Small tables with named rows and columns. After each table, cells are looked up by row and column.

Kosuv:
	Bube	Depit
Gukabor	2.78	57.23
Fegoso	26.30	90.62
Teti	-58.03	-28.51

What is the Depit of Fegoso in Kosuv?
90.62
What is the Bube of Teti in Kosuv?
-58.03
What is the Depit of Gukabor in Kosuv?
57.23
What is the Bube of Fegoso in Kosuv?
26.30
What is the Depit of Teti in Kosuv?
-28.51
What is the Bube of Gukabor in Kosuv?
2.78
Row with the largest Bube: Fegoso

Lopeso
         Lubokud   Ridi    Lek  Ratolo    Rup    Dag
Nasituv     5214  -7031  -6055   -1611   5098   5075
Fuduvar     2357  -5124  -5081    -371   4702   3869
Sezoguv      236  -3614  -3894   -1458   3071   3856
Zaroko      -687  -2506  -1184   -1509   2125   3919
Zim         -611   -725   -921   -1955    931   2557
Bukiv      -1619  -1725    225   -2384   -730   1905
Vofiloz    -2420    560    975    -321  -1093    666
Pakozu     -3141   2357   1930    -588  -1785   -627
Mupip      -5342   2927   4427   -2356  -2671   1264
Bot        -6435   4281   4295    -166  -3132  -2911
Suna       -6904   6492   5710       0  -3561  -3370

Fuduvar, Rup: 4702
Suna, Ridi: 6492
Zim, Ratolo: -1955
Bot, Ridi: 4281
Bukiv, Lek: 225
Mupip, Rup: -2671
Bukiv, Ratolo: -2384
Zim, Dag: 2557
Sezoguv, Ridi: -3614
Pakozu, Lubokud: -3141
Suna, Ratolo: 0
Sezoguv, Lek: -3894
Zaroko, Ratolo: -1509
Sezoguv, Ratolo: -1458
Nasituv, Ridi: -7031

Table Gabo
cols = Gek, Pipo, Nugup, Veguz, Gov, Livuke
Meberi: [-2.44, 2.17, 0.67, -2.94, 0.63, 2.18]
Ras: [-0.30, -2.39, -2.92, 3.58, -3.11, -2.94]
Roturan: [6.59, -0.40, 7.72, -6.20, 2.19, 3.15]
Kov: [-1.72, 2.07, 1.43, -3.05, 0.76, 2.28]
Bilife: [2.96, -1.35, 2.18, -4.69, 3.46, -0.01]
Mov: [6.05, -2.06, 5.54, -7.84, 4.12, 1.05]
Let: [0.80, -6.85, -4.55, 1.24, -3.93, -6.78]

What is the Gov of Bilife in Gabo?
3.46
What is the Gek of Ras in Gabo?
-0.30
What is the Gov of Mov in Gabo?
4.12
What is the Nugup of Mov in Gabo?
5.54
What is the Gov of Meberi in Gabo?
0.63
What is the Pipo of Roturan in Gabo?
-0.40
What is the Veguz of Bilife in Gabo?
-4.69
What is the Livuke of Let in Gabo?
-6.78
What is the Livuke of Mov in Gabo?
1.05
What is the Livuke of Kov in Gabo?
2.28
What is the Gek of Kov in Gabo?
-1.72
What is the Gek of Bilife in Gabo?
2.96
What is the Nugup of Roturan in Gabo?
7.72
What is the Gek of Let in Gabo?
0.80
What is the Veguz of Ras in Gabo?
3.58
What is the Livuke of Ras in Gabo?
-2.94
What is the Pipo of Kov in Gabo?
2.07
Which row has the largest Veguz? Ras

Nol
|  | Guv | Movedok | Lile | Suroras | Diz | Rufu | Zit | Geligi |
|---|---|---|---|---|---|---|---|---|
| Nog | -0.297 | 0.158 | -0.025 | -0.022 | 0.125 | 0.084 | 0.114 | -0.130 |
| Meger | -0.024 | 0.027 | -0.466 | -0.111 | -0.715 | 0.166 | 0.241 | -0.043 |
| Ditopu | -0.294 | -0.211 | -0.353 | 0.039 | -0.172 | -0.135 | -0.258 | 0.095 |
| Lanolav | 0.004 | -0.134 | 0.051 | -0.196 | 0.180 | 0.036 | 0.314 | -0.131 |
| Pider | 0.080 | 0.446 | -0.284 | 0.261 | -0.014 | -0.058 | 0.185 | 0.217 |
| Pade | 0.281 | 0.088 | 0.254 | -0.073 | -0.309 | 0.221 | 0.060 | -0.145 |
| Par | -0.091 | 0.181 | 0.419 | 0.204 | 0.332 | 0.178 | 0.063 | 0.044 |
| Nedumi | 0.249 | 0.315 | -0.124 | 0.136 | 0.555 | 0.094 | -0.203 | 0.254 |
| Sul | -0.070 | -0.216 | 0.067 | 0.053 | -0.079 | 0.282 | -0.094 | -0.240 |
| Niledun | -0.104 | -0.097 | 0.022 | 0.334 | -0.234 | -0.017 | 0.282 | -0.258 |
| Res | -0.078 | -0.039 | 0.061 | 0.395 | -0.017 | -0.165 | 0.288 | -0.154 |
| Medeze | -0.020 | -0.039 | 0.094 | -0.048 | 0.318 | -0.014 | 0.334 | -0.056 |
| Zuveno | 0.286 | 0.425 | 0.158 | 0.540 | 0.634 | 0.222 | -0.108 | -0.080 |

What is the Movedok of Sul in Nol? -0.216
What is the Movedok of Pade in Nol? 0.088
What is the Lile of Medeze in Nol? 0.094
What is the Diz of Par in Nol? 0.332
What is the Suroras of Pider in Nol? 0.261
What is the Guv of Lanolav in Nol? 0.004
What is the Lile of Nedumi in Nol? -0.124
What is the Rufu of Pider in Nol? -0.058
What is the Movedok of Medeze in Nol? -0.039
What is the Suroras of Nog in Nol? -0.022
What is the Suroras of Niledun in Nol? 0.334
What is the Diz of Niledun in Nol? -0.234
What is the Zit of Niledun in Nol? 0.282
What is the Geligi of Niledun in Nol? -0.258
What is the Lile of Lanolav in Nol? 0.051
What is the Lile of Res in Nol? 0.061
What is the Guv of Ditopu in Nol? -0.294
What is the Zit of Sul in Nol? -0.094
What is the Geligi of Par in Nol? 0.044
Which row has the largest Guv? Zuveno

